[ -2.0  -1.0  -8.7  -2.9   7.5  -4.9 -40.7  -4.1  62.0  29.4  -7.2 -38.6
  10.0   7.1  -2.0   5.6  12.8 -26.4 -49.0  24.8   0.9  18.8  -6.7 -12.0] -> (20)
[-14.9  -1.6  -8.1 -11.7   5.5   2.1 -15.6  -3.1  16.4  18.3  -7.5 -44.1
  12.5   8.8 -19.0   0.8  24.3 -35.1  -4.3  25.0   8.1  16.5  -1.7  -3.4] -> (22)
[ -8.6   0.6  -1.9   1.5  10.6 -17.1 -11.5   5.7  15.5  25.2   6.8 -20.5
   9.0  -8.4   0.4   2.3   6.6 -20.8  -4.6  10.6  17.0   2.4  23.4  -0.7] -> (22)
[ -7.2  -6.5 -11.0  -5.9  -7.5   2.9 -38.2  -0.2  24.5  25.0  -8.9 -52.0
   2.7   3.4  -0.7   4.6  33.9 -42.2   6.7  28.2   6.8  11.5   6.3  -2.5] -> (29)
[ -5.4  -1.2 -15.6  -6.9  21.5 -16.3 -35.6  -7.7  11.4  27.2  -8.3 -38.8
   5.6  17.0   6.9 -11.4  16.1 -26.1   2.4  26.8   5.0  18.5 -16.7   1.0] -> (20)
[-11.0  -5.9 -11.5   4.5   4.9  -2.9 -23.1  -0.5  13.3  19.1  -1.0 -27.8
  20.4   6.7  -0.3  -3.6  14.2 -14.6   6.4  20.8   0.1   6.6  -1.0  -7.2] -> (22)
[ -7.8   1.3   0.2   6.8   1.9  10.0  -3.6  24.0  10.1  28.5  -1.3  -5.3
   0.5 -26.6  -2.3   5.8  20.1 -18.1  16.4  12.5   2.8  10.6  -2.0  -3.4] -> (20)
[ -2.9 -11.6   2.6   2.4   4.3  -6.8  -3.2  -0.2  18.4  27.8  -2.1 -28.9
  22.3  -1.6  -3.9   6.3  14.1  -6.6   5.5  16.6   4.9   8.0  -3.0   0.6] -> (20)
[-14.3   8.4  -5.2 -10.7   1.5  -5.6 -35.7 -26.1  16.0   8.7  -8.2 -33.8
  15.8  16.4  15.5 -17.8  -1.4 -24.6  -5.9  21.2  12.1  11.3  -1.6   2.3] -> (22)
[ -4.8   0.3 -17.7 -14.8   6.5   4.4 -23.7   3.2  26.5  35.7  -0.9 -49.8
  19.3   1.9   6.2   4.4  32.2 -30.7  11.0  18.8 -11.5  17.5 -11.7  -9.6] -> (29)
[  5.4  -4.4 -13.1  -5.1   5.4  -7.3 -20.4  -0.6  17.2  19.3  -2.0 -30.3
  10.1  10.2   3.8  -9.9   6.7  -4.9 -13.1   8.3   4.3  10.0  -3.7   3.8] -> (20)
[ -4.8 -38.5 -13.2  -4.3   6.8  -3.7  -0.4  10.8  23.7  31.1   5.3 -32.1
  29.1   1.2  -3.3  -1.6  28.8 -19.8   9.0  25.7   1.3  13.5  -4.9  -8.3] -> (20)
[-18.0   2.1   1.4  -7.8   0.5  -5.8 -54.0 -14.5   7.6  21.9   3.1 -48.6
  14.6   2.0  -8.6 -11.6   2.0 -22.4 -17.1  18.4  32.3  -9.7   6.7 -12.7] -> (29)
[-15.2   0.3  -0.1  -6.9   8.6  -0.6 -15.0  -9.3  27.2  23.0  -0.3 -79.8
  26.6  20.3  -3.7   3.8  21.2 -47.5  20.8  39.0  12.8  28.1   8.6  10.6] -> (29)
[-14.7  -1.0  -2.5  -2.8  10.7   0.8 -17.9  15.2  13.1  29.1  -5.5 -35.3
  16.8 -12.6 -10.6  -1.7   7.4 -28.0  11.4  28.3   7.9  16.2   4.0  -3.2] -> (29)
[-12.7 -10.5 -21.2 -11.3   8.6 -11.3 -36.5 -14.2  24.4  35.1   0.4 -57.3
  27.1  29.2   0.7   0.3  13.9 -37.7   3.5  37.1   9.5  10.2   6.7  11.0] -> (29)
[ -6.8 -24.8   6.5  -0.7  14.7   0.7  -6.6   1.5  21.0  40.1  -1.5 -37.2
  19.3   9.0   2.0   6.4  25.1 -21.1   7.0  28.3   4.3  10.6   4.3 -35.6] -> (29)
[ -0.6 -12.5 -10.6   3.6   4.6  -6.1 -18.8   5.5  32.2  28.9   3.6 -34.1
  10.8   3.2  -0.6   4.7  28.2 -32.0  11.0  27.8   5.3  22.7 -11.8 -12.2] -> (20)
[-13.1  -3.2 -13.2 -10.7   8.1 -19.0 -24.6  -1.9  12.2  19.1  -2.3 -45.5
  13.3  15.0  18.4   3.6  25.1 -25.5  -2.3  21.7  21.8  20.2   1.5  11.4] -> (29)
[ -0.5   2.4 -17.4 -21.5   7.3  -0.3 -45.3 -23.6  15.3  39.0  -5.5 -55.4
  12.5  37.9   1.3  -3.6  12.1 -32.2 -12.0  23.1  15.2  17.5  -8.5   2.3] -> (20)
[ -0.4  -2.5 -15.7  -9.6   6.2  -8.7 -27.7  -3.6  19.1  28.0   0.0 -50.6
  17.6  39.8  -5.1  -7.3   3.0 -16.6  -0.2  25.4  -0.9  15.4  -1.4  -3.9] -> (20)
